Here is a tiny trained network, its code and every weight. The questions are about switching its units off for an input and a class, where a switched-off unit gives its printed mean instead of its output.

import numpy as np


def w(rows, s, z=0):
    codes = np.array(rows[::2]) - 128.0
    scale = np.full(codes.shape[1], s)
    scale[-1] = z or s
    return codes * scale


def norm(h):
    return h / np.sqrt((h * h).mean(-1, keepdims=True) + 1e-5)


def f(y):
    return y / 2 * (1 + np.tanh(0.7978845608 * (y + 0.044715 * y**3)))


def log_softmax(a):
    a = a - a.max(-1, keepdims=True)
    return a - np.log(np.exp(a).sum(-1, keepdims=True))


def net(x, mask):
    res = np.array(x, float).reshape(1, 3) / 4 @ E
    u = 0
    for l in range(4):
        y = f(norm(res) @ A[l][:, :-1].T + A[l][:, -1])
        res = res + np.where(mask[u : u + 10], y, B[l][:, -1]) @ B[l][:, :-1]
        u += 10
    return log_softmax(norm(res)[-1] @ U[:, :-1].T + U[:, -1])


A, B = {}, {}
E = w([
[136,178,131,152,4,49,38,222,204,254,131,1],'x0',
[31,208,110,41,161,167,75,253,149,28,142,38],'x1',
[83,174,152,133,154,106,169,117,144,147,32,163],'x2',
],0.018)
A[0] = w([
[124,136,128,129,116,117,112,140,137,152,126,101,132],'L0N0',
[154,99,124,133,136,128,126,126,128,90,235,125,14],'L0N1',
[128,115,124,124,148,145,129,121,119,98,130,131,26],'L0N2',
[149,104,119,130,130,132,119,125,126,87,239,131,2],'L0N3',
[151,90,118,132,148,127,137,69,124,120,124,174,178],'L0N4',
[122,143,135,138,149,125,138,131,126,120,46,137,17],'L0N5',
[103,129,139,123,148,125,135,126,126,30,128,141,83],'L0N6',
[104,149,123,126,144,124,134,120,138,100,2,154,17],'L0N7',
[103,144,122,138,143,131,130,142,124,26,132,128,91],'L0N8',
[115,142,109,121,133,125,111,134,141,109,131,122,46],'L0N9',
],0.029,0.0089)
B[0] = w([
[136,160,88,143,116,150,139,135,139,118,122,176,199],'L0N0',
[54,135,139,111,63,120,135,69,99,121,115,121,203],'L0N1',
[113,115,45,135,117,112,127,122,153,106,126,142,160],'L0N2',
[58,130,144,93,77,125,127,59,102,137,130,122,205],'L0N3',
[194,156,123,150,100,148,134,161,142,118,114,186,249],'L0N4',
[52,138,149,128,84,124,132,91,106,136,123,134,175],'L0N5',
[150,186,8,162,137,169,96,151,141,114,124,161,224],'L0N6',
[46,136,152,84,57,118,144,53,98,132,125,124,214],'L0N7',
[185,100,254,107,130,111,164,189,138,123,134,132,226],'L0N8',
[109,93,179,155,109,108,151,144,140,105,117,140,151],'L0N9',
],0.038,0.02)
A[1] = w([
[140,74,85,119,139,121,88,131,105,115,234,64,30],'L1N0',
[157,53,97,100,58,180,20,129,94,64,239,36,73],'L1N1',
[122,193,138,126,45,82,59,189,166,243,105,18,53],'L1N2',
[144,150,119,129,179,168,119,107,134,114,179,96,2],'L1N3',
[23,168,149,52,183,142,84,234,135,51,134,5,76],'L1N4',
[203,20,181,178,136,90,146,16,105,214,116,144,28],'L1N5',
[160,139,135,115,189,128,107,129,107,150,132,101,183],'L1N6',
[30,143,110,124,107,111,130,50,117,156,123,103,112],'L1N7',
[110,123,127,128,216,105,152,90,100,102,128,118,65],'L1N8',
[108,172,55,150,158,106,73,178,167,175,122,40,50],'L1N9',
],0.033,0.0043)
B[1] = w([
[88,186,154,110,118,134,141,133,111,130,71,142,128],'L1N0',
[71,178,124,117,89,96,179,102,147,146,106,191,148],'L1N1',
[78,159,58,161,114,104,149,130,129,167,201,167,207],'L1N2',
[117,119,90,142,88,126,164,99,136,125,173,150,128],'L1N3',
[128,196,252,106,160,71,229,197,209,116,132,165,170],'L1N4',
[190,166,166,179,91,96,196,111,131,148,109,223,150],'L1N5',
[169,97,157,108,42,124,113,161,114,86,191,201,128],'L1N6',
[80,184,170,123,70,175,136,69,112,159,101,135,252],'L1N7',
[89,183,156,112,170,94,139,125,91,170,163,151,128],'L1N8',
[168,177,15,114,116,152,94,136,120,101,128,154,156],'L1N9',
],0.036,0.031)
A[2] = w([
[172,173,119,151,219,138,98,108,116,138,117,52,73],'L2N0',
[131,129,127,116,186,152,117,91,113,162,150,45,21],'L2N1',
[110,69,120,135,247,82,109,139,108,168,116,5,65],'L2N2',
[132,89,134,127,229,131,100,128,94,152,127,76,113],'L2N3',
[156,145,137,170,227,168,114,117,112,174,112,31,75],'L2N4',
[109,110,127,148,191,101,141,109,111,173,170,100,2],'L2N5',
[126,63,130,142,192,68,111,118,106,175,194,57,33],'L2N6',
[121,108,125,116,217,144,101,118,127,168,107,59,128],'L2N7',
[112,91,134,110,221,135,94,111,131,133,133,29,60],'L2N8',
[103,101,176,162,255,129,84,118,94,147,99,10,117],'L2N9',
],0.038,0.0058)
B[2] = w([
[121,80,57,138,211,127,147,132,158,111,175,146,123],'L2N0',
[127,163,89,113,147,146,173,130,134,80,132,170,107],'L2N1',
[119,185,95,136,5,41,167,177,196,246,109,172,128],'L2N2',
[137,91,111,140,120,113,161,63,147,161,134,159,128],'L2N3',
[166,94,103,178,23,109,157,124,141,104,85,130,128],'L2N4',
[87,107,90,112,78,122,135,82,157,165,166,96,3],'L2N5',
[159,140,118,114,114,123,121,153,163,147,110,111,127],'L2N6',
[109,135,187,93,64,109,140,191,146,104,148,130,128],'L2N7',
[150,101,140,74,165,151,79,159,32,76,186,123,128],'L2N8',
[149,151,156,114,136,145,105,182,52,103,94,166,128],'L2N9',
],0.028,0.00017)
A[3] = w([
[128,127,146,145,153,151,127,112,102,90,161,109,126],'L3N0',
[114,96,136,88,239,195,183,54,70,4,114,213,68],'L3N1',
[101,123,171,122,178,187,119,86,95,148,141,83,85],'L3N2',
[198,60,148,183,116,92,140,54,110,216,115,149,74],'L3N3',
[100,86,124,116,179,119,140,108,93,87,130,150,92],'L3N4',
[105,166,111,153,199,132,141,117,97,103,161,145,147],'L3N5',
[88,68,137,91,115,95,145,87,63,82,174,143,208],'L3N6',
[136,157,172,138,38,135,101,157,129,176,101,115,255],'L3N7',
[176,132,112,122,138,107,156,156,146,104,125,169,243],'L3N8',
[125,130,138,114,156,127,126,77,104,102,133,95,152],'L3N9',
],0.046,0.005)
B[3] = w([
[129,134,157,177,111,174,121,160,102,124,111,154,127],'L3N0',
[89,253,77,173,94,116,152,198,150,217,216,136,155],'L3N1',
[185,115,96,102,69,117,101,88,119,31,145,116,141],'L3N2',
[67,188,193,83,148,106,168,207,178,105,157,100,163],'L3N3',
[137,64,137,158,79,100,121,148,114,170,131,180,128],'L3N4',
[153,116,162,132,88,202,93,163,84,133,121,94,146],'L3N5',
[116,120,161,142,143,122,128,82,134,156,115,93,158],'L3N6',
[129,28,122,107,192,115,88,96,112,128,118,68,254],'L3N7',
[174,49,119,133,163,125,96,115,116,104,109,96,202],'L3N8',
[159,88,140,111,69,131,132,103,138,60,171,124,132],'L3N9',
],0.035,0.048)
U = w([
[35,165,154,104,52,113,160,68,112,175,135,145,143],'0',
[179,156,4,165,95,149,104,190,120,124,161,172,140],'1',
[180,95,188,122,161,64,174,202,170,103,137,144,119],'2',
[149,42,98,97,120,164,57,69,82,74,61,96,229],'3',
[160,188,121,170,197,132,115,102,76,138,76,99,21],'4',
[166,206,138,211,197,114,106,99,53,124,79,87,2],'5',
],0.016,0.0086)

Each question gives the input, the list of numbers given to net, and the class t.
The units are the neurons (one row each of A and B). Each row of codes is followed by its name. A weight is (code - 128) times the scale printed after its matrix; where a second scale follows, it is the last column's (A, B and U).
mask holds one flag per neuron, layer by layer. A switched-off neuron (its flag False) gives its mean, the last column of its row in B, instead of its output. The means were averaged over made-up inputs and are rounded, as every weight is.
A unit's drop is (log p(t) with every unit on - log p(t) with that unit switched off) / (log p(t) with every unit on - log p(t) with every unit switched off).
The circuit of an input: a set's keep is (log p(t) with only the set's units on - log p(t) with every unit switched off) / (log p(t) with every unit on - log p(t) with every unit switched off). Starting from the 12 units with the biggest drops (on a tie, the unit counted first), units are removed one at a time, each time the one whose removal leaves the highest keep (on an exact tie, the one counted first), for as long as the keep stays at least 0.8.
circuit, biggest first: the units of the circuit, biggest drop first
most important unit: the unit with the biggest drop
k most important neurons: the k neurons with the biggest drops, biggest first
k most important neurons of layer l: the k neurons of layer l with the biggest drops, biggest first
drop of u: that unit's drop, to one decimal
input [-5,8,5], class 2: circuit, biggest first -> [L0N8]
input [-3,6,5], class 2: 4 most important neurons -> [L0N8 L0N4 L0N3 L0N1]
input [-3,-5,-3], class 2: 3 most important neurons -> [L0N4 L0N6 L3N3]
input [-3,1,-1], class 3: 2 most important neurons -> [L0N8 L3N8]
input [-2,-6,5], class 2: circuit, biggest first -> [L0N4 L1N7]
input [-8,8,6], class 1: 2 most important neurons -> [L0N6 L3N1]
input [6,-4,-1], class 1: 3 most important neurons -> [L0N7 L0N8 L0N3]
input [2,-8,4], class 2: 2 most important neurons -> [L3N3 L0N6]
input [-1,-1,-2], class 3: 2 most important neurons -> [L3N7 L1N2]
input [3,-3,3], class 3: 2 most important neurons -> [L0N0 L0N8]
input [-6,-7,6], class 2: 2 most important neurons -> [L0N4 L0N6]
input [0,-2,3], class 3: 2 most important neurons -> [L3N7 L1N2]
input [7,-5,-2], class 1: 3 most important neurons -> [L0N7 L0N8 L0N3]
input [-2,3,3], class 3: most important unit -> L3N7
input [5,1,-2], class 1: 3 most important neurons of layer 0 -> [L0N7 L0N4 L0N8]
input [4,-2,-2], class 1: 2 most important neurons of layer 0 -> [L0N7 L0N4]
input [1,0,-2], class 3: 2 most important neurons of layer 1 -> [L1N2 L1N4]
input [-7,0,5], class 1: 2 most important neurons of layer 0 -> [L0N4 L0N6]
input [-8,8,-7], class 1: 2 most important neurons of layer 0 -> [L0N6 L0N7]
input [-3,8,2], class 2: most important unit -> L0N8
input [-4,8,-4], class 2: drop of L3N3 -> 0.0
input [8,0,-7], class 1: drop of L0N1 -> 0.1
